Small tables with named rows and columns. After each table, cells are looked up by row and column.

Table vib
	difid	mobo	fogi	kud
dok	134	57	134	108
tet	96	41	159	170
lol	181	164	98	103
pekufum	106	99	130	49
vakal	176	59	116	80
gisanu	202	65	112	108
nes	125	163	125	202
ziv	179	164	97	97
bor	63	118	153	155
vireka	71	79	150	97
zomup	154	54	124	93
donoko	39	99	157	86

dok, kud -> 108
vireka, mobo -> 79
vakal, fogi -> 116
nes, fogi -> 125
zomup, fogi -> 124
gisanu, fogi -> 112
donoko, difid -> 39
zomup, kud -> 93
dok, difid -> 134
pekufum, kud -> 49
nes, mobo -> 163
gisanu, difid -> 202
vireka, fogi -> 150
ziv, kud -> 97
nes, kud -> 202
zomup, mobo -> 54
ziv, fogi -> 97
tet, fogi -> 159
lol, difid -> 181
ziv, difid -> 179
Which row has the largest kud? nes

tigema =
,monu,gumeko,met,vob,kudega,fad,dozufup
pid,768,-126,-599,47,-731,-651,-693
naf,-156,-209,-62,346,99,85,96
zar,15,1,-8,97,-170,-173,-175
garibib,199,-500,528,-71,-609,-569,-597
vamepez,-408,189,-219,140,281,291,325
zapadu,-425,-571,569,216,267,259,272
dit,475,-716,447,-214,120,141,141
ratoro,-175,-104,-61,35,155,139,163
rilovo,-248,-164,-49,518,61,54,55

zar, dozufup => -175
naf, dozufup => 96
pid, monu => 768
pid, gumeko => -126
naf, kudega => 99
naf, gumeko => -209
zapadu, fad => 259
ratoro, gumeko => -104
rilovo, monu => -248
ratoro, fad => 139
garibib, monu => 199
zar, vob => 97
garibib, gumeko => -500
pid, kudega => -731
dit, monu => 475
ratoro, dozufup => 163
naf, fad => 85
garibib, met => 528

dev
columns: kevu, gam
fug: [214, 153]
vuk: [122, 68]
mif: [55, 90]
tesolo: [151, 0]

vuk, gam: 68
tesolo, gam: 0
fug, gam: 153
mif, kevu: 55
tesolo, kevu: 151
fug, kevu: 214
vuk, kevu: 122
mif, gam: 90
Which row has the largest kevu? fug

kimum =
|  | gek | muv | dudok | fadofut | sug | posirug | kop | guziveg | dod |
|---|---|---|---|---|---|---|---|---|---|
| kob | 3418 | 41315 | 10827 | 81041 | 24902 | 33279 | 50864 | 32493 | 19454 |
| peg | 52757 | 44195 | 42996 | 50766 | 72539 | 50154 | 57413 | 61523 | 53398 |
| zaf | 38849 | 38952 | 18585 | 71247 | 89456 | 44437 | 64747 | 70669 | 47065 |
| kol | 81400 | 58873 | 68922 | 31272 | 61922 | 48970 | 46682 | 67909 | 56640 |
| vugo | 50596 | 55707 | 73129 | 36016 | 13102 | 68550 | 38263 | 23273 | 61984 |
| bazogod | 78491 | 48718 | 78857 | 27502 | 83690 | 84156 | 54853 | 58309 | 89538 |
| gel | 51289 | 57935 | 56447 | 48392 | 25635 | 46303 | 40539 | 41729 | 42981 |
| ker | 52327 | 51489 | 54920 | 44909 | 37775 | 53195 | 46687 | 44013 | 51570 |

guziveg of zaf: 70669
gek of ker: 52327
dod of zaf: 47065
muv of bazogod: 48718
sug of kol: 61922
kop of gel: 40539
guziveg of kob: 32493
fadofut of zaf: 71247
posirug of gel: 46303
guziveg of peg: 61523
gek of zaf: 38849
posirug of vugo: 68550
fadofut of ker: 44909
fadofut of peg: 50766
muv of gel: 57935
sug of bazogod: 83690
kop of zaf: 64747
fadofut of gel: 48392
gek of gel: 51289
sug of peg: 72539

